What each symbol does to the units:
at | h v
z501 | z435 z852
z678 | z18 z113
z729 | z560 z654
z697 | z505 z839
z560 | z501 z521
z521 | z654 z560
z161 | z234 z843
z575 | z558 z119
z582 | z358 z132
z234 | z852 z435
z591 | z113 z18
z364 | z271 z304
z49 | z711 z421
z409 | z591 z569
z132 | z124 z582
z235 | z428 z672
z358 | z323 z755
z711 | z381 z145
z505 | z304 z271
z569 | z524 z409
z421 | z550 z49
z852 | z521 z501
z145 | z421 z711
z558 | z409 z524
z18 | z569 z591
z654 | z575 z729
z271 | z839 z505
z229 | z285 z979
z979 | z235 z229
z755 | z132 z358
z381 | z755 z323
z981 | z979 z285
z550 | z648 z326
z304 | z161 z364
z113 | z380 z678
z428 | z326 z648
z301 | z582 z124
z648 | z672 z428
z889 | z678 z380
z435 | z843 z234
z380 | z301 z889
z839 | z981 z697
z843 | z364 z161
z119 | z729 z575
z326 | z49 z550
z124 | z889 z301
z524 | z119 z558
z672 | z229 z235
z323 | z145 z381
z285 | z697 z981

In the rows, 22 means zero.

The rows follow the links: the fewer symbols apart two units are, the more alike their rows tend to be.

Each row is also shifted at random along 5 hidden directions that mean nothing.

Some units, each with a row of numbers:
z524 [ 15  26  27  26  23  31  17  19  37  22  21  18  16  26  23  28  25  15  15  22  23  14  19  15  19  29  28  25  23  24  14  28  27  34  22  32  25  25  21  26  21  24  21  28  26  21  14  28  21  16  19  19  16   4  27  36  21]
z672 [ 27  17  21  11  23  21  23  20  28  26  29  16  22  18  21  15  27  21  18  19  19  28  24  16  19  23  17  21  28  24  19  28  20  17  20  26  21  28  22  23  19  34  25  18  22  20  16  19  24  19  20  20  24  17  20  22  18]
z852 [ 20  29  23  26  21  26  20  20  18  18  23  25  10  23  19  29  18  23  19  25  18  12  30  32  28  14  28  21  34  15   8  11  20  25  24  23  15  22  20  34  25  11  21  22  24  22  26  16  25  20  22  17  29  24   9   9  26]
z323 [ 15  22  22  19  21  22  22  28  21  24  18  21  26  17  28  29  23  21  25  17  18  21  25  18  22  20  25  20  22  29  18  34  23  23  22  21  29  21  26  25  20  28  21  28  16  23  24  26  22  28  22  24  20  17  30  29  22]
z358 [ 15  24  22  20  17  25  18  28  20  22  16  20  27  19  21  32  25  22  26  19  24  18  22  17  24  24  28  22  26  25  21  32  25  23  23  23  30  19  27  24  20  27  18  25  19  22  25  26  23  28  18  23  20   8  26  27  20]
z521 [ 22  23  20  28  24  22  25  15  18  20  21  29  19  25  25  23  15  25  19  21  21  22  25  32  23  18  26  19  14  23  19  14  17  20  24  13  20  20  17  19  28  13  21  28  21  23  24  23  18  22  28  26  22  39  14  21  33]
z229 [ 27  17  22  12  23  26  20  22  36  26  28  11  19  26  21   9  33  18  19  22  29  24  20  10  22  27  18  22  28  17  28  28  27  27  18  33  16  29  24  16  19  35  25  16  28  23  12  23  23  15  19  20  25   6  23  29  12]
z428 [ 24  25  21  22  26  18  26  25  27  22  19  33  27  22  27  23  35  25  18  15  21  20  24  24  32  22  21  21  14  24  22  19  31  32  26  33  17  24  24  14  19  19  24  28  18  29  24  22  22  25  24  23  30  28  16  34  22]
z381 [ 19  16  19  18  27  16  29  25  21  22  21  24  18  22  18  23  24  25  17  23  20  18  36  24  21  16  23  19  26  14  19  16  21  25  20  34  15  26  17  24  23  24  22  18  20  18  19  18  25  22  18  23  30  23  10  20  20]
z145 [ 17  23  21  14  18  21  24  30  23  26  16  24  22  16  27  23  24  21  23  20  19  18  29  19  23  19  23  19  23  27  19  32  22  27  24  27  24  20  26  27  14  27  21  23  16  21  23  25  26  25  23  25  25  21  23  22  22]
z648 [ 26  17  18  10  19  24  26  24  26  29  25  14  18  23  31   5  26  20  20  19  26  22  29  12  23  16  17  12  19  24  31  29  23  33  20  27  15  22  21  16  15  31  25  20  21  22  17  25  21  15  28  26  23  24  23  21  15]
z839 [ 30  25  23  16  16  20  18  23  19  20  21  22  26  21  19  22  29  23  26  25  23  23  14  17  30  22  18  25  24  16  24  18  27  26  27  23  17  17  28  21  21  20  21  15  27  24  23  17  26  24  24  16  23  21  20  13  14]
z304 [ 29  31  26  25  19  17  20  17  22  27  23  37  22  26  22  11  18  23  18  18  20  26  18  34  30  26  15  24  13  21  32  16  26  26  18  18  21  21  21  22  14   8  27  23  18  21  27  18  20  16  26  32  32  38  19  19  32]
z161 [ 23  29  25  29  20  27  21  15  22  21  27  21  17  26  22  16  20  18  22  20  24  22  20  27  29  21  22  20  26  22  23  19  23  23  20  14  20  23  21  23  21  15  26  27  22  28  23  19  17  19  25  24  26  22  23  27  24]
z575 [ 22  19  19  27  29  24  22  23  26  18  18  27  20  26  17  31  23  28  19  30  27  16  23  26  14  27  30  24  18  17  20  18  13  14  22  23  19  25  21  20  33  20  17  18  31  21  22  21  28  23  19  16  20  18  13  22  26]
z364 [ 33  22  20  15  21  23  15  19  29  20  21  24  25  21  22  23  32  28  17  27  19  26  13  17  20  30  16  30  17  24  19  22  23  23  29  32  18  23  25  22  21  26  19  15  28  21  18  18  31  21  21  10  18  21  15  19  16]
z981 [ 28  28  20  23  21  28  19  20  23  16  25  10  32  26  22  21  32  18  26  18  28  27  13  11  29  27  18  21  27  20  23  24  32  19  28  17  22  24  27  13  23  28  19  27  26  33  21  18  18  27  26  16  18  11  33  32  11]
z755 [ 20  10  19  26  33  14  32  21  21  23  24  21  27  20  17  21  18  20  24  17  17  31  29  24  15  22  21  23  21  26  19  22  18   7  15  17  26  31  16  17  30  27  25  25  18  21  21  20  13  27  19  25  21  26  26  32  27]
z132 [ 20  12  21  25  23  14  26  27  20  27  21  23  23  23  11  20  18  22  25  24  30  22  26  23  16  20  19  23  25  15  31  20  15  14  11  21  21  23  18  18  23  22  24  15  24  16  22  20  21  23  14  26  28  17  18  17  24]
z285 [ 29  22  23  19  20  19  19  19  30  27  27  23  22  22  15  13  27  22  20  22  23  28  19  20  23  29  15  25  26  18  28  23  23  20  19  26  19  26  24  23  16  24  26  19  24  18  20  18  24  15  18  23  29  17  19  21  21]
z569 [ 12  25  29  28  22  27  21  16  24  19  24  20  17  21  21  30  14  12  17  22   9  20  19  22  23  23  23  27  27  27   5  19  28  32  24  27  29  24  17  32  18  23  24  27  15  20  17  25  17  16  17  20  17  19  27  31  21]
z550 [ 20  19  21  10  21  27  22  29  31  29  21  17  16  21  23  14  31  25  21  22  29  16  29  13  19  21  23  15  26  22  25  35  21  27  19  31  16  22  26  22  17  34  21  18  26  21  18  26  28  18  19  22  24  11  21  21  17]

Start here and follow the symbols in turn, left to right. Where do you end up?
Answer with the unit's name.
[ 33  24  22  21  25  20  14  19  27  19  23  23  29  21  19  27  31  25  21  22  22  30  11  19  20  33  16  32  19  28  21  24  26  13  28  22  24  25  27  19  23  25  19  21  28  22  23  17  27  25  22  12  18  18  23  26  18]
v h v: z364
[ 28  24  25  20  20  22  17  19  30  24  29  16  20  26  14  12  27  19  25  23  31  27  16  19  25  29  17  22  33  15  30  26  24  16  17  19  18  26  25  20  20  24  27  18  29  24  21  17  22  15  19  23  29   7  25  24  19]
v h v: z285
[ 15  20  25  25  16  20  22  23  18  24  27  18  18  25  19  18  11  13  27  26  23  20  22  21  23  16  22  20  24  16  26  16  23  31  16  22  24  17  15  27  16  16  26  19  15  16  20  25  14  17  17  29  21  20  28  17  19]
v v: z678
[ 16  14  26  26  22  16  24  21  19  22  26  17  20  22  16  19  12  15  25  23  18  25  23  23  17  19  19  23  27  17  22  17  22  24  16  23  26  23  15  25  22  19  27  18  15  17  21  22  14  18  15  27  20  22  25  19  20]
v h: z301
[ 27  28  26  25  18  18  19  16  20  26  29  27  24  23  17  14  17  20  22  18  21  30  19  29  26  27  14  25  26  22  26  19  23  15  18  12  23  24  24  26  18  15  26  22  20  23  26  17  18  19  20  25  29  29  22  20  27]
h h h: z234
[ 24  29  25  30  23  26  21  18  27  24  22  32  18  28  21  20  21  25  21  20  28  19  21  32  26  28  23  21  17  20  27  19  19  18  18  15  20  20  21  15  22  12  25  26  26  26  27  21  21  19  26  26  28  28  20  27  33]
v v v: z435
[ 23  20  20  30  30  28  23  18  28  18  21  22  20  25  19  26  21  25  19  25  28  16  25  26  18  26  31  24  19  20  18  18  15  13  22  19  21  24  21  18  33  23  18  24  33  25  20  23  22  23  25  16  21  17  17  26  27]
h h h v: z569
[ 12  24  30  30  21  22  19  18  19  17  25  15  18  17  11  31   9  11  27  24  13  22  20  24  19  24  25  29  38  23   7  23  21  13  19  17  32  27  20  37  25  21  25  25  15  17  23  20  14  22  13  21  20  11  28  22  24]
v v v: z591
[ 19  21  16  14  20  23  25  28  23  28  21  22  24  17  29  17  26  26  23  17  23  21  28  17  20  22  23  16  19  26  25  34  17  17  20  22  22  20  27  21  18  30  22  24  21  22  24  27  25  24  25  27  23  19  25  24  25]
h h: z648
[ 17  19  18  19  27  26  30  26  25  19  23  18  19  23  23  26  32  23  19  21  23  12  34  18  26  15  28  15  28  15  13  21  25  30  26  33  12  27  19  19  24  27  21  25  22  28  19  20  21  26  20  19  30  13  13  27  16]
v h v h: z49
[ 28  28  23  22  19  18  20  25  19  21  19  27  29  25  25  21  31  24  23  18  26  23  17  22  31  23  19  20  15  20  29  18  31  27  25  21  19  18  27  13  17  17  20  25  21  31  26  18  21  24  27  22  26  26  20  25  18]
h v v h: z428
[ 23  15  18  23  26  20  23  23  20  17  16  27  19  23  18  30  21  27  16  29  17  16  23  25  16  21  25  28  18  18  14  12  18  23  24  31  18  23  16  23  28  21  18  16  25  17  19  21  28  21  18  14  18  25  10  16  23]
h h: z591
[ 15  22  25  22  20  23  23  27  21  21  17  21  28  21  28  30  22  18  24  19  18  23  18  15  25  22  24  24  17  25  21  23  29  30  26  27  30  20  23  20  16  23  20  28  14  23  22  28  21  25  19  23  15  20  31  31  14]
h v v: z358
[ 18  18  18  21  33  22  33  20  21  18  24  21  23  20  22  23  27  21  19  17  21  21  32  22  21  17  24  18  22  23  13  20  22  20  21  28  18  29  20  18  24  27  24  25  18  24  21  18  19  27  21  21  24  21  16  33  20]
h v h: z145
[ 19  24  19  23  27  23  29  25  23  22  21  27  23  24  27  24  32  24  19  13  23  16  29  23  30  17  23  18  17  22  19  21  29  31  25  31  15  28  22  16  19  21  24  27  19  29  24  19  21  27  25  23  28  24  18  31  20]
h h h: z381
